Here is a tiny trained network, its code and every weight. The questions are about switching its units off for an input and a class, where a switched-off unit gives its printed mean instead of its output.

import numpy as np


def w(rows, s, z=0):
    codes = np.array(rows[::2]) - 128.0
    scale = np.full(codes.shape[1], s)
    scale[-1] = z or s
    return codes * scale


def norm(h):
    return h / np.sqrt((h * h).mean(-1, keepdims=True) + 1e-5)


def f(y):
    return y / 2 * (1 + np.tanh(0.7978845608 * (y + 0.044715 * y**3)))


def log_softmax(a):
    a = a - a.max(-1, keepdims=True)
    return a - np.log(np.exp(a).sum(-1, keepdims=True))


def net(x, mask):
    res = np.array(x, float).reshape(1, 6) / 4 @ E
    u = 0
    for l in range(3):
        y = f(norm(res) @ A[l][:, :-1].T + A[l][:, -1])
        res = res + np.where(mask[u : u + 3], y, B[l][:, -1]) @ B[l][:, :-1]
        u += 3
    return log_softmax(norm(res)[-1] @ U[:, :-1].T + U[:, -1])


A, B = {}, {}
E = w([
[199,149,194,105,150,216,83,164],'x0',
[108,217,171,31,188,140,119,53],'x1',
[168,130,86,162,178,63,191,80],'x2',
[47,197,163,64,209,110,164,194],'x3',
[119,176,3,91,164,115,87,67],'x4',
[130,78,253,129,219,55,46,186],'x5',
],0.0041)
A[0] = w([
[152,177,56,108,148,167,192,101,8],'L0N0',
[109,138,84,69,110,137,136,105,1],'L0N1',
[74,171,153,119,221,159,159,254,75],'L0N2',
],0.0067,0.0025)
B[0] = w([
[200,197,150,172,103,121,148,62,194],'L0N0',
[91,200,111,59,240,186,88,84,136],'L0N1',
[190,154,164,82,122,67,104,254,253],'L0N2',
],0.0074,0.0034)
A[1] = w([
[124,108,254,79,144,129,165,135,75],'L1N0',
[36,176,99,71,175,169,82,137,127],'L1N1',
[198,69,82,133,114,235,66,115,5],'L1N2',
],0.0065,0.003)
B[1] = w([
[154,127,185,122,135,131,93,84,250],'L1N0',
[122,77,91,92,129,171,172,167,213],'L1N1',
[142,163,111,125,68,145,9,133,196],'L1N2',
],0.015,0.0021)
A[2] = w([
[178,255,82,135,131,156,174,57,5],'L2N0',
[139,97,203,152,102,125,88,77,143],'L2N1',
[226,135,85,150,129,157,68,186,85],'L2N2',
],0.0066,0.0021)
B[2] = w([
[80,246,170,147,155,106,142,142,252],'L2N0',
[135,112,78,139,150,210,157,87,208],'L2N1',
[28,143,115,105,57,52,92,102,216],'L2N2',
],0.012,0.0032)
U = w([
[155,109,213,71,145,86,124,204,206],'0',
[103,110,32,40,151,199,169,150,5],'1',
[105,130,77,159,3,157,44,102,130],'2',
[193,74,185,152,157,232,108,64,159],'3',
[118,65,77,166,200,49,153,81,11],'4',
[111,248,114,146,143,117,185,88,248],'5',
[123,48,75,246,59,140,207,157,164],'6',
],0.012,0.0017)

Each question gives the input, the list of numbers given to net, and the class t.
The units are the neurons (one row each of A and B). Each row of codes is followed by its name. A weight is (code - 128) times the scale printed after its matrix; where a second scale follows, it is the last column's (A, B and U).
mask holds one flag per neuron, layer by layer. A switched-off neuron (its flag False) gives its mean, the last column of its row in B, instead of its output. The means were averaged over made-up inputs and are rounded, as every weight is.
A unit's drop is (log p(t) with every unit on - log p(t) with that unit switched off) / (log p(t) with every unit on - log p(t) with every unit switched off).
The circuit of an input: a set's keep is (log p(t) with only the set's units on - log p(t) with every unit switched off) / (log p(t) with every unit on - log p(t) with every unit switched off). Starting from all 9 units, units are removed one at a time, each time the one whose removal leaves the highest keep (on an exact tie, the one counted first), for as long as the keep stays at least 0.8.
units of the circuit, in order: the units of the circuit, biggest drop first
most important unit: the unit with the biggest drop
k most important neurons: the k neurons with the biggest drops, biggest first
k most important neurons of layer l: the k neurons of layer l with the biggest drops, biggest first
drop when u is switched off: that unit's drop, to one decimal
input [2,-5,0,1,-8,0], class 3: most important unit : L1N0
input [7,6,5,0,-6,-1], class 3: units of the circuit, in order : (L1N0 L2N1)
input [5,1,0,0,6,2], class 1: 3 most important neurons : (L1N1 L0N0 L1N0)
input [4,-6,-2,-2,-2,7], class 3: 2 most important neurons of layer 1 : (L1N0 L1N1)
input [-5,2,7,-3,-8,1], class 3: 2 most important neurons : (L2N2 L2N1)
input [8,-2,-3,1,3,2], class 2: 2 most important neurons of layer 2 : (L2N2 L2N0)
input [2,6,-2,1,-7,5], class 3: 2 most important neurons : (L1N0 L2N1)
input [8,8,-1,-1,5,1], class 1: 2 most important neurons : (L1N1 L0N2)
input [-7,-6,-3,0,4,0], class 6: units of the circuit, in order : (L1N2 L2N2)
input [-8,-4,-5,6,0,-1], class 0: 3 most important neurons : (L0N2 L2N1 L2N2)
input [4,-5,-1,-2,-4,4], class 3: 3 most important neurons : (L1N0 L2N1 L1N1)
input [7,2,0,-7,0,4], class 2: 2 most important neurons : (L1N2 L2N2)
input [-4,5,-7,-4,6,-1], class 1: 2 most important neurons : (L1N1 L0N1)
input [5,0,8,5,-4,-2], class 0: most important unit : L0N2
input [4,-3,3,0,-6,-1], class 3: 2 most important neurons : (L1N0 L2N1)
input [-4,4,-7,4,8,6], class 1: 2 most important neurons : (L1N1 L2N0)
input [-6,5,-3,-8,4,-6], class 5: 2 most important neurons : (L2N0 L0N0)
input [-4,2,1,0,-6,7], class 3: 2 most important neurons : (L1N0 L2N1)
input [-1,7,-5,4,7,-4], class 1: 2 most important neurons of layer 1 : (L1N1 L1N0)
input [-8,0,0,-1,-4,2], class 6: 2 most important neurons of layer 2 : (L2N0 L2N2)
input [1,5,-6,-1,0,8], class 3: 2 most important neurons of layer 2 : (L2N1 L2N0)
input [6,-6,3,6,7,0], class 0: 2 most important neurons : (L0N2 L1N2)
input [7,6,3,-1,-8,5], class 3: most important unit : L1N0
input [-7,6,-1,4,-5,-2], class 0: 2 most important neurons of layer 1 : (L1N0 L1N1)
input [-5,-6,-3,7,4,-1], class 1: 2 most important neurons of layer 0 : (L0N1 L0N0)
input [2,-7,-1,8,7,-1], class 0: drop when L1N2 is switched off : 0.1
